[[126 119 117 120 126 129 123 131]
 [131 149 138 127 128 134 137 121]]
->
[[123 131 126 119 117 120 126 129]
 [137 121 131 149 138 127 128 134]]

[[130 141 106 143 136 134 101]
 [144 112 140 113  98 126 136]
 [109 146 126 126 133 141 107]
 [154 120 113 134 110 129 115]
 [102 148 129 125 139 119 109]
 [109 134 146 108 115 154 123]]
->
[[134 101 130 141 106 143 136]
 [126 136 144 112 140 113  98]
 [141 107 109 146 126 126 133]
 [129 115 154 120 113 134 110]
 [119 109 102 148 129 125 139]
 [154 123 109 134 146 108 115]]

[[153 113 147 106 108 153 110 147 153 110]
 [111 149 104 128 140 110 149 104 113 149]
 [115 148 108 127 139 114 148 108 117 148]]
->
[[153 110 153 113 147 106 108 153 110 147]
 [113 149 111 149 104 128 140 110 149 104]
 [117 148 115 148 108 127 139 114 148 108]]

[[119 128 142 124 110]
 [116 128 145 117 112]
 [119 128 145 120 113]
 [114 132 146 117 110]
 [115 125 144 116 112]
 [118 130 146 120 112]
 [118 129 141 124 108]
 [112 131 142 118 106]
 [118 126 145 118 113]
 [119 126 141 124 109]]
->
[[124 110 119 128 142]
 [117 112 116 128 145]
 [120 113 119 128 145]
 [117 110 114 132 146]
 [116 112 115 125 144]
 [120 112 118 130 146]
 [124 108 118 129 141]
 [118 106 112 131 142]
 [118 113 118 126 145]
 [124 109 119 126 141]]

[[110 136 139 143 134 124 139 127]
 [125 109 117 126 132 128 132 139]
 [125 123 116 112 134 141 123 146]
 [104 109 106 140 123 112 126 125]
 [116 129 133 110 106 144 114 115]]
->
[[139 127 110 136 139 143 134 124]
 [132 139 125 109 117 126 132 128]
 [123 146 125 123 116 112 134 141]
 [126 125 104 109 106 140 123 112]
 [114 115 116 129 133 110 106 144]]

[[127 153 128 132 129 128 134]
 [124 152 125 124 126 125 146]]
->
[[128 134 127 153 128 132 129]
 [125 146 124 152 125 124 126]]

[[132 129 119 144 125 143 151 117 121 125 147 108 147]
 [102 105 130 144 130 109 129 130 104 104 151 125 126]
 [153 120 118 151 107 107 128 102 103 119 117 122 138]
 [114 141 147 143 154 135 133 145 138 125 109 106 155]
 [137 145 146 142 145 124 144 118 130 120 119 117 125]
 [107 117 153 145 144 101 109 103 131 138 139 126 133]
 [141 107 152 113 148 134 103 134 140 154 114 112 101]]
->
[[108 147 132 129 119 144 125 143 151 117 121 125 147]
 [125 126 102 105 130 144 130 109 129 130 104 104 151]
 [122 138 153 120 118 151 107 107 128 102 103 119 117]
 [106 155 114 141 147 143 154 135 133 145 138 125 109]
 [117 125 137 145 146 142 145 124 144 118 130 120 119]
 [126 133 107 117 153 145 144 101 109 103 131 138 139]
 [112 101 141 107 152 113 148 134 103 134 140 154 114]]

[[133 135 123 146 135 128 123 118 134]
 [119 126 126 135 131 114 124 113 108]
 [122 127 132 112 120 126 132 143 123]
 [119 121 128 125 128 116 127 117 108]
 [124 128 132 113 121 129 132 144 128]
 [133 135 127 133 129 134 128 135 140]
 [120 124 132 111 120 124 132 140 119]
 [123 113 134 106 121 128 134 130 117]
 [136 139 124 144 134 134 125 128 144]]
->
[[118 134 133 135 123 146 135 128 123]
 [113 108 119 126 126 135 131 114 124]
 [143 123 122 127 132 112 120 126 132]
 [117 108 119 121 128 125 128 116 127]
 [144 128 124 128 132 113 121 129 132]
 [135 140 133 135 127 133 129 134 128]
 [140 119 120 124 132 111 120 124 132]
 [130 117 123 113 134 106 121 128 134]
 [128 144 136 139 124 144 134 134 125]]

[[149 127 135 128 114 123 123]
 [125 120 125 131 130 133 137]]
->
[[123 123 149 127 135 128 114]
 [133 137 125 120 125 131 130]]
---
[[122 133]
 [132 129]
 [123 127]
 [138 107]
 [129 122]]
->
[[122 133]
 [132 129]
 [123 127]]

[[140 136 115 122]
 [118 122 139 133]
 [104 113 154 139]
 [108 115 150 137]]
->
[[140 136]
 [118 122]
 [104 113]]

[[131 135 134]
 [129 157 138]
 [148 158 136]]
->
[[131 135]
 [129 157]
 [148 158]]

[[110 118 142 105 147]
 [116 115 102 148 135]
 [144 110 106 127 129]
 [134 137 125 109 138]
 [111 141 120 118 123]]
->
[[110 118]
 [116 115]
 [144 110]]

[[135 116 131 112]
 [133 140 116 145]
 [126 124  99 138]
 [141 107 111 118]
 [146 140 122 107]]
->
[[135 116]
 [133 140]
 [126 124]]

[[122 102 146]
 [157 116 130]
 [126 146 155]
 [130 146 101]
 [139 119 157]]
->
[[122 102]
 [157 116]
 [126 146]]

[[153 131 135]
 [124 137 136]
 [157 132 135]]
->
[[153 131]
 [124 137]
 [157 132]]
